91, 39, 95, 123 : nimim
145, 127, 70, 141 : dap
138, 124, 69, 132 : zagi
49, 11, 58, 93 : Gozoz
165, 187, 77, 142 : gomar
164, 184, 70, 143 : nuz
58, 18, 71, 121 : feguf
117, 120, 73, 104 : zutid
find: 165, 187, 77, 142 -> gomar
find: 49, 11, 58, 93 -> Gozoz

85, 105, 101, 96, 68, 131, 103, 93, 128, 116, 105, 99, 117, 114, 112, 113, 135, 76 = zakat
90, 123, 159, 61, 97, 90, 121, 62, 84, 108, 104, 136, 88, 84, 118, 140, 103, 115 = marid
107, 119, 97, 118, 61, 73, 55, 98, 102, 95, 109, 129, 58, 136, 109, 136, 105, 98 = vam
81, 37, 44, 97, 150, 100, 89, 115, 106, 124, 64, 73, 82, 105, 83, 54, 135, 166 = vopen
85, 105, 157, 84, 62, 109, 82, 145, 68, 143, 114, 108, 83, 119, 104, 77, 118, 118 = bepu
75, 111, 101, 158, 101, 105, 114, 117, 153, 123, 85, 138, 85, 56, 89, 41, 68, 77 = tuvu
73, 75, 65, 131, 110, 104, 73, 68, 84, 82, 119, 124, 67, 92, 84, 133, 107, 141 = sali
85, 105, 79, 84, 97, 109, 82, 145, 68, 143, 114, 108, 83, 119, 104, 77, 118, 100 = Pufu
85, 105, 79, 84, 62, 109, 82, 145, 68, 143, 114, 108, 83, 119, 104, 77, 118, 100 = rizo
53, 84, 107, 122, 75, 79, 107, 122, 76, 121, 46, 64, 116, 114, 110, 113, 104, 91 = zeze
106, 112, 97, 43, 117, 81, 129, 113, 104, 129, 127, 77, 95, 97, 105, 67, 103, 83 = Sof
find: 107, 119, 97, 118, 61, 73, 55, 98, 102, 95, 109, 129, 58, 136, 109, 136, 105, 98 -> vam
find: 53, 84, 107, 122, 75, 79, 107, 122, 76, 121, 46, 64, 116, 114, 110, 113, 104, 91 -> zeze
find: 73, 75, 65, 131, 110, 104, 73, 68, 84, 82, 119, 124, 67, 92, 84, 133, 107, 141 -> sali

131, 120, 147, 137, 164, 142, 139, 91, 156, 149, 155 -> mefe
137, 168, 118, 109, 122, 111, 120, 91, 126, 124, 102 -> tobi
109, 144, 155, 108, 165, 103, 122, 91, 153, 148, 131 -> mozon
113, 113, 108, 118, 104, 136, 114, 91, 104, 105, 124 -> lol
108, 159, 123, 103, 108, 90, 108, 91, 108, 110, 115 -> toli
146, 111, 113, 154, 113, 156, 125, 91, 121, 124, 122 -> rif
find: 109, 144, 155, 108, 165, 103, 122, 91, 153, 148, 131 -> mozon
find: 137, 168, 118, 109, 122, 111, 120, 91, 126, 124, 102 -> tobi
find: 146, 111, 113, 154, 113, 156, 125, 91, 121, 124, 122 -> rif

139, 125, 123, 82 -> Nol
101, 119, 143, 82 -> vovi
136, 147, 180, 58 -> velon
56, 109, 106, 92 -> beki
76, 65, 35, 136 -> balu
66, 57, 25, 129 -> lumuf
66, 57, 25, 134 -> Tuzun
56, 109, 103, 92 -> gisar
find: 101, 119, 143, 82 -> vovi
find: 139, 125, 123, 82 -> Nol

107, 115, 90, 111, 77, 116, 106, 112, 102, 71, 117, 120, 76, 118, 89, 99, 118, 121, 120, 96, 116, 71, 120, 79, 71, 109, 74, 80, 119, 72, 71, 74, 116, 77, 82, 78, 84, 121, 106 -> pupi
147, 126, 162, 138, 70, 123, 148, 135, 32, 107, 120, 103, 73, 48, 42, 157, 114, 99, 101, 97, 123, 114, 101, 63, 114, 33, 81, 156, 108, 90, 107, 80, 123, 70, 55, 66, 160, 64, 148 -> mul
120, 140, 79, 130, 42, 142, 118, 133, 102, 29, 144, 152, 40, 144, 71, 101, 147, 153, 152, 92, 142, 29, 152, 47, 29, 120, 36, 55, 150, 33, 29, 36, 142, 42, 54, 45, 64, 152, 118 -> Mogu
95, 104, 79, 99, 73, 105, 94, 101, 98, 65, 106, 110, 72, 112, 86, 87, 108, 111, 111, 89, 105, 65, 111, 75, 65, 105, 70, 70, 109, 68, 65, 70, 105, 73, 79, 74, 73, 114, 94 -> Korif
102, 107, 92, 105, 85, 108, 102, 106, 100, 81, 108, 111, 84, 110, 92, 97, 109, 111, 111, 96, 108, 81, 111, 86, 81, 104, 83, 86, 110, 82, 81, 83, 108, 85, 88, 86, 88, 111, 102 -> loba
94, 94, 95, 94, 102, 95, 94, 94, 102, 101, 95, 95, 102, 99, 103, 94, 95, 96, 95, 98, 95, 100, 95, 102, 100, 101, 102, 97, 95, 101, 101, 102, 95, 102, 103, 102, 96, 98, 94 -> fef
25, 27, 46, 24, 162, 28, 25, 25, 146, 138, 29, 38, 161, 96, 164, 31, 32, 41, 40, 95, 28, 133, 40, 164, 133, 130, 157, 71, 35, 152, 138, 157, 28, 162, 166, 164, 61, 74, 25 -> defik
148, 127, 164, 140, 72, 124, 150, 136, 33, 110, 121, 104, 75, 49, 43, 159, 115, 100, 102, 98, 124, 117, 102, 65, 117, 34, 84, 159, 109, 92, 110, 83, 124, 72, 57, 68, 162, 65, 150 -> kala
94, 102, 81, 98, 81, 103, 93, 99, 102, 73, 104, 107, 80, 111, 92, 88, 105, 108, 108, 92, 103, 72, 108, 83, 72, 106, 78, 75, 106, 76, 73, 78, 103, 81, 86, 82, 77, 112, 93 -> Niv
132, 155, 83, 144, 35, 158, 130, 148, 107, 20, 160, 169, 32, 157, 69, 110, 164, 170, 169, 96, 158, 21, 169, 40, 21, 128, 27, 54, 167, 24, 20, 28, 158, 35, 49, 37, 64, 168, 130 -> gedup
find: 148, 127, 164, 140, 72, 124, 150, 136, 33, 110, 121, 104, 75, 49, 43, 159, 115, 100, 102, 98, 124, 117, 102, 65, 117, 34, 84, 159, 109, 92, 110, 83, 124, 72, 57, 68, 162, 65, 150 -> kala
find: 25, 27, 46, 24, 162, 28, 25, 25, 146, 138, 29, 38, 161, 96, 164, 31, 32, 41, 40, 95, 28, 133, 40, 164, 133, 130, 157, 71, 35, 152, 138, 157, 28, 162, 166, 164, 61, 74, 25 -> defik

95, 96, 96, 99, 100, 153, 37, 146, 153 : Bukiv
152, 160, 78, 40, 35, 159, 34, 152, 159 : Meze
94, 71, 77, 73, 81, 69, 99, 99, 99 : Dukod
95, 96, 96, 99, 100, 96, 98, 97, 96 : Seti
152, 160, 158, 40, 35, 159, 34, 152, 159 : kirun
94, 71, 77, 73, 81, 69, 150, 59, 74 : nakuv
find: 94, 71, 77, 73, 81, 69, 150, 59, 74 -> nakuv
find: 95, 96, 96, 99, 100, 96, 98, 97, 96 -> Seti
find: 152, 160, 158, 40, 35, 159, 34, 152, 159 -> kirun

116, 68, 120, 113, 59, 120, 118, 117, 66, 70, 118, 120, 58, 114, 62, 60, 112, 122, 58, 61, 120, 63, 95, 73, 121, 100, 120, 119, 120, 76 : mema
104, 147, 78, 75, 135, 106, 105, 98, 146, 143, 74, 106, 128, 72, 145, 146, 72, 105, 128, 147, 105, 125, 81, 143, 86, 116, 102, 105, 82, 94 : kom
74, 99, 74, 78, 102, 71, 74, 73, 99, 97, 74, 72, 105, 75, 100, 101, 77, 69, 105, 102, 70, 102, 96, 96, 75, 85, 70, 71, 75, 116 : tur
101, 133, 80, 86, 133, 101, 103, 91, 132, 127, 79, 102, 134, 81, 134, 136, 84, 95, 134, 137, 96, 129, 100, 126, 85, 110, 93, 99, 83, 118 : boz
46, 155, 134, 133, 143, 47, 47, 60, 153, 153, 135, 47, 137, 133, 151, 151, 132, 45, 137, 152, 45, 134, 108, 154, 126, 94, 48, 45, 133, 82 : gipi
74, 99, 74, 78, 102, 71, 74, 73, 99, 71, 74, 72, 105, 75, 100, 101, 77, 69, 105, 102, 70, 102, 96, 96, 75, 85, 70, 71, 75, 116 : Mip
find: 116, 68, 120, 113, 59, 120, 118, 117, 66, 70, 118, 120, 58, 114, 62, 60, 112, 122, 58, 61, 120, 63, 95, 73, 121, 100, 120, 119, 120, 76 -> mema
find: 46, 155, 134, 133, 143, 47, 47, 60, 153, 153, 135, 47, 137, 133, 151, 151, 132, 45, 137, 152, 45, 134, 108, 154, 126, 94, 48, 45, 133, 82 -> gipi
find: 101, 133, 80, 86, 133, 101, 103, 91, 132, 127, 79, 102, 134, 81, 134, 136, 84, 95, 134, 137, 96, 129, 100, 126, 85, 110, 93, 99, 83, 118 -> boz
find: 104, 147, 78, 75, 135, 106, 105, 98, 146, 143, 74, 106, 128, 72, 145, 146, 72, 105, 128, 147, 105, 125, 81, 143, 86, 116, 102, 105, 82, 94 -> kom

99, 98, 99, 133, 75 -> bif
113, 68, 101, 30, 106 -> Sinos
101, 100, 100, 108, 93 -> Vimep
110, 71, 100, 39, 105 -> zefo
100, 98, 100, 117, 87 -> suf
find: 100, 98, 100, 117, 87 -> suf
find: 113, 68, 101, 30, 106 -> Sinos

92, 122, 77, 58, 141, 37, 103, 125, 51, 133, 132, 124, 46, 179 : losob
83, 87, 67, 93, 158, 136, 92, 116, 98, 108, 108, 90, 130, 109 : pem
106, 132, 90, 76, 134, 113, 107, 112, 73, 80, 127, 103, 97, 112 : diba
136, 127, 64, 113, 97, 177, 127, 49, 107, 98, 97, 77, 121, 93 : nes
128, 112, 121, 104, 117, 88, 60, 69, 79, 114, 55, 105, 95, 56 : zit
50, 65, 57, 54, 112, 94, 88, 139, 99, 93, 106, 103, 96, 90 : todi
95, 77, 75, 86, 133, 122, 87, 136, 100, 98, 111, 105, 99, 115 : fote
115, 85, 57, 65, 102, 122, 75, 97, 90, 92, 115, 85, 92, 166 : poza
106, 128, 130, 101, 96, 109, 72, 51, 74, 14, 100, 131, 105, 71 : savi
134, 54, 81, 67, 118, 107, 87, 114, 111, 56, 153, 80, 112, 124 : Lep
92, 65, 79, 95, 164, 75, 82, 178, 91, 140, 147, 19, 78, 56 : mebu
find: 134, 54, 81, 67, 118, 107, 87, 114, 111, 56, 153, 80, 112, 124 -> Lep
find: 92, 122, 77, 58, 141, 37, 103, 125, 51, 133, 132, 124, 46, 179 -> losob
find: 128, 112, 121, 104, 117, 88, 60, 69, 79, 114, 55, 105, 95, 56 -> zit

31, 132, 9, 143, 18, 56, 28, 140, 74, 136 = somo
189, 135, 90, 138, 79, 51, 128, 85, 112, 106 = nezo
102, 85, 46, 132, 128, 132, 86, 143, 100, 153 = Soze
158, 95, 29, 82, 131, 152, 59, 124, 79, 80 = rer
110, 133, 15, 64, 105, 44, 68, 98, 96, 20 = Dus
104, 58, 150, 78, 56, 136, 77, 103, 82, 97 = buvek
find: 31, 132, 9, 143, 18, 56, 28, 140, 74, 136 -> somo
find: 110, 133, 15, 64, 105, 44, 68, 98, 96, 20 -> Dus
find: 158, 95, 29, 82, 131, 152, 59, 124, 79, 80 -> rer

96, 97, 103, 100, 97, 93, 100, 92, 105 : godes
105, 98, 94, 109, 114, 99, 102, 110, 92 : nuga
99, 102, 102, 91, 92, 103, 98, 92, 104 : gamuz
106, 121, 115, 96, 129, 95, 74, 104, 126 : duk
100, 101, 103, 97, 97, 96, 98, 94, 100 : sosin
119, 167, 138, 100, 187, 81, 25, 104, 183 : Ket
find: 106, 121, 115, 96, 129, 95, 74, 104, 126 -> duk
find: 105, 98, 94, 109, 114, 99, 102, 110, 92 -> nuga
find: 100, 101, 103, 97, 97, 96, 98, 94, 100 -> sosin

58, 92, 132, 106, 123, 101, 85, 91, 98, 72, 103, 90, 54, 87, 102, 122, 104, 111, 86, 90, 75, 98, 115 : Tuke
102, 93, 103, 108, 89, 86, 97, 100, 105, 106, 109, 91, 102, 87, 102, 121, 104, 105, 87, 90, 81, 99, 112 : mirif
58, 92, 132, 106, 123, 101, 85, 91, 98, 72, 103, 90, 54, 81, 108, 124, 104, 146, 79, 91, 78, 89, 119 : Leri
94, 93, 108, 108, 94, 89, 95, 100, 104, 98, 109, 89, 95, 86, 104, 122, 103, 111, 85, 90, 79, 98, 116 : nosoz
166, 120, 57, 95, 68, 89, 118, 119, 92, 155, 94, 119, 170, 146, 77, 56, 94, 18, 136, 117, 118, 117, 69 : Nim
find: 58, 92, 132, 106, 123, 101, 85, 91, 98, 72, 103, 90, 54, 81, 108, 124, 104, 146, 79, 91, 78, 89, 119 -> Leri
find: 102, 93, 103, 108, 89, 86, 97, 100, 105, 106, 109, 91, 102, 87, 102, 121, 104, 105, 87, 90, 81, 99, 112 -> mirif

171, 34, 143, 121, 69  Purub
163, 49, 140, 105, 76  Tik
163, 49, 140, 105, 85  vevi
163, 49, 140, 121, 82  leka
87, 88, 104, 126, 136  mep
85, 150, 121, 147, 191  Mufik
101, 134, 124, 139, 170  Vifas
find: 101, 134, 124, 139, 170 -> Vifas
find: 85, 150, 121, 147, 191 -> Mufik

87, 158, 72, 85, 110, 113, 89, 101, 70, 114, 47, 97, 152, 79, 143, 113, 110, 63, 107, 159, 67, 171, 76, 60, 76, 92, 113, 95, 93 -> nub
85, 181, 96, 92, 117, 101, 100, 93, 74, 92, 74, 88, 135, 106, 178, 114, 108, 38, 93, 145, 55, 165, 79, 62, 79, 99, 112, 56, 83 -> madi
87, 157, 72, 83, 109, 114, 89, 101, 71, 112, 46, 98, 152, 79, 143, 113, 110, 65, 108, 157, 66, 171, 77, 63, 76, 99, 113, 93, 87 -> pofi
99, 107, 99, 102, 100, 100, 98, 99, 102, 97, 103, 98, 98, 101, 105, 98, 102, 97, 98, 100, 98, 102, 100, 98, 100, 104, 99, 97, 96 -> Tonat
87, 157, 72, 83, 109, 114, 89, 101, 71, 112, 46, 98, 152, 79, 143, 113, 110, 65, 108, 157, 66, 171, 77, 61, 77, 91, 115, 96, 94 -> Lutif
77, 161, 57, 61, 119, 98, 67, 99, 67, 121, 57, 113, 155, 71, 117, 94, 115, 58, 103, 169, 43, 178, 79, 56, 79, 91, 106, 95, 87 -> Gak
find: 87, 157, 72, 83, 109, 114, 89, 101, 71, 112, 46, 98, 152, 79, 143, 113, 110, 65, 108, 157, 66, 171, 77, 63, 76, 99, 113, 93, 87 -> pofi
find: 87, 157, 72, 83, 109, 114, 89, 101, 71, 112, 46, 98, 152, 79, 143, 113, 110, 65, 108, 157, 66, 171, 77, 61, 77, 91, 115, 96, 94 -> Lutif
find: 87, 158, 72, 85, 110, 113, 89, 101, 70, 114, 47, 97, 152, 79, 143, 113, 110, 63, 107, 159, 67, 171, 76, 60, 76, 92, 113, 95, 93 -> nub
find: 85, 181, 96, 92, 117, 101, 100, 93, 74, 92, 74, 88, 135, 106, 178, 114, 108, 38, 93, 145, 55, 165, 79, 62, 79, 99, 112, 56, 83 -> madi
find: 99, 107, 99, 102, 100, 100, 98, 99, 102, 97, 103, 98, 98, 101, 105, 98, 102, 97, 98, 100, 98, 102, 100, 98, 100, 104, 99, 97, 96 -> Tonat

70, 38, 117, 85, 97, 155, 125, 121, 70, 90, 109 : Zoge
91, 94, 114, 99, 86, 171, 101, 102, 93, 87, 80 : kubuf
68, 33, 121, 79, 92, 164, 119, 125, 63, 88, 106 : Tige
91, 56, 117, 87, 89, 149, 117, 113, 82, 91, 57 : Rova
93, 39, 105, 74, 102, 62, 110, 122, 73, 108, 95 : sot
91, 73, 118, 96, 84, 185, 114, 109, 90, 84, 62 : tegez
97, 41, 112, 78, 92, 108, 116, 120, 77, 99, 62 : Zage
79, 45, 113, 80, 93, 134, 111, 122, 71, 94, 108 : Sanot
80, 44, 110, 80, 108, 81, 115, 114, 71, 105, 104 : migus
92, 37, 110, 73, 103, 63, 112, 117, 70, 108, 73 : retu
find: 79, 45, 113, 80, 93, 134, 111, 122, 71, 94, 108 -> Sanot
find: 91, 56, 117, 87, 89, 149, 117, 113, 82, 91, 57 -> Rova
find: 91, 73, 118, 96, 84, 185, 114, 109, 90, 84, 62 -> tegez

65, 149, 86, 95, 121, 61, 111, 120, 108, 117 : zat
138, 55, 100, 96, 91, 121, 103, 110, 108, 110 : sal
97, 124, 95, 96, 112, 103, 105, 102, 99, 100 : Viz
58, 163, 86, 95, 125, 59, 111, 118, 106, 114 : fisis
88, 125, 92, 96, 113, 86, 108, 112, 105, 110 : numez
144, 54, 102, 97, 90, 132, 102, 104, 105, 104 : Mufil
116, 83, 96, 96, 101, 103, 106, 114, 108, 112 : takom
82, 145, 94, 96, 117, 94, 105, 101, 98, 100 : zise
53, 170, 86, 95, 126, 58, 111, 116, 105, 113 : Luket
find: 97, 124, 95, 96, 112, 103, 105, 102, 99, 100 -> Viz
find: 144, 54, 102, 97, 90, 132, 102, 104, 105, 104 -> Mufil
find: 88, 125, 92, 96, 113, 86, 108, 112, 105, 110 -> numez
find: 138, 55, 100, 96, 91, 121, 103, 110, 108, 110 -> sal

128, 117, 25, 83, 127, 122 : Dep
48, 136, 75, 130, 93, 31 : fam
103, 109, 100, 132, 43, 172 : Reb
112, 147, 118, 123, 82, 140 : lopi
103, 109, 100, 132, 43, 118 : furi
128, 117, 25, 149, 106, 88 : lafu
find: 103, 109, 100, 132, 43, 118 -> furi
find: 128, 117, 25, 83, 127, 122 -> Dep
find: 112, 147, 118, 123, 82, 140 -> lopi

25, 71, 93, 119, 164, 31  luro
129, 178, 53, 126, 47, 173  fos
128, 170, 67, 124, 52, 155  mape
23, 72, 96, 121, 161, 21  fazut
130, 179, 52, 126, 45, 174  Kulok
131, 179, 52, 125, 46, 174  Rusip
126, 173, 58, 125, 51, 167  zis
find: 129, 178, 53, 126, 47, 173 -> fos

116, 72, 72, 100, 115, 110, 131, 56, 40, 111, 123, 72, 151 = gemo
68, 157, 124, 114, 124, 162, 124, 105, 139, 128, 42, 49, 136 = pimat
99, 97, 41, 72, 92, 46, 148, 156, 136, 136, 127, 135, 128 = mavem
64, 41, 128, 85, 157, 58, 61, 43, 65, 86, 93, 46, 68 = puli
116, 47, 155, 127, 68, 167, 47, 146, 150, 81, 152, 63, 102 = vupil
126, 41, 127, 39, 32, 159, 147, 49, 51, 136, 62, 38, 150 = lile
104, 84, 79, 55, 108, 95, 158, 89, 78, 90, 95, 145, 68 = dunu
58, 137, 93, 166, 71, 78, 47, 144, 125, 85, 89, 100, 143 = nogo
119, 119, 39, 75, 114, 56, 111, 142, 79, 137, 91, 144, 86 = Sopil
135, 115, 55, 99, 93, 33, 41, 70, 100, 59, 141, 88, 57 = dipak
115, 33, 80, 111, 148, 135, 109, 51, 157, 102, 37, 93, 35 = vunez
find: 116, 47, 155, 127, 68, 167, 47, 146, 150, 81, 152, 63, 102 -> vupil
find: 104, 84, 79, 55, 108, 95, 158, 89, 78, 90, 95, 145, 68 -> dunu
find: 119, 119, 39, 75, 114, 56, 111, 142, 79, 137, 91, 144, 86 -> Sopil
find: 58, 137, 93, 166, 71, 78, 47, 144, 125, 85, 89, 100, 143 -> nogo

72, 113, 80, 146, 82, 80, 54, 99, 131, 65, 132, 114, 125, 116, 121, 131, 54, 111, 68, 96, 108, 104, 106, 92, 82, 98, 94, 111, 114, 120, 81, 97, 106, 79, 87, 110, 93, 78, 94, 85, 72, 130, 104, 99, 98, 108, 74, 112, 73, 94, 115 : teg
84, 104, 132, 85, 72, 117, 94, 118, 95, 112, 98, 119, 87, 89, 74, 100, 100, 87, 86, 106, 116, 146, 110, 111, 101, 121, 128, 94, 117, 109, 106, 114, 122, 98, 128, 74, 74, 115, 63, 87, 122, 117, 98, 153, 94, 74, 120, 92, 88, 153, 96 : das
106, 112, 104, 105, 92, 117, 96, 96, 93, 111, 95, 107, 108, 100, 102, 104, 106, 98, 99, 100, 98, 104, 95, 115, 91, 98, 125, 91, 105, 100, 109, 100, 105, 95, 108, 101, 88, 98, 86, 93, 91, 110, 100, 120, 96, 91, 104, 96, 99, 118, 101 : tuza
81, 109, 114, 99, 79, 131, 113, 110, 64, 119, 26, 91, 130, 103, 89, 88, 126, 129, 95, 102, 69, 108, 81, 135, 51, 75, 155, 67, 93, 106, 87, 112, 119, 64, 95, 116, 101, 108, 82, 123, 129, 132, 116, 111, 64, 71, 124, 106, 66, 147, 82 : vapaf
89, 114, 104, 92, 114, 100, 100, 97, 100, 100, 77, 111, 114, 104, 106, 97, 110, 114, 94, 108, 113, 107, 109, 113, 90, 109, 92, 82, 106, 116, 109, 104, 74, 106, 78, 101, 102, 86, 102, 128, 111, 101, 92, 101, 88, 109, 96, 97, 93, 118, 101 : gol
find: 81, 109, 114, 99, 79, 131, 113, 110, 64, 119, 26, 91, 130, 103, 89, 88, 126, 129, 95, 102, 69, 108, 81, 135, 51, 75, 155, 67, 93, 106, 87, 112, 119, 64, 95, 116, 101, 108, 82, 123, 129, 132, 116, 111, 64, 71, 124, 106, 66, 147, 82 -> vapaf
find: 106, 112, 104, 105, 92, 117, 96, 96, 93, 111, 95, 107, 108, 100, 102, 104, 106, 98, 99, 100, 98, 104, 95, 115, 91, 98, 125, 91, 105, 100, 109, 100, 105, 95, 108, 101, 88, 98, 86, 93, 91, 110, 100, 120, 96, 91, 104, 96, 99, 118, 101 -> tuza

150, 80, 50, 119 -> kigak
21, 120, 135, 124 -> sukel
103, 135, 34, 128 -> vek
find: 150, 80, 50, 119 -> kigak
find: 21, 120, 135, 124 -> sukel

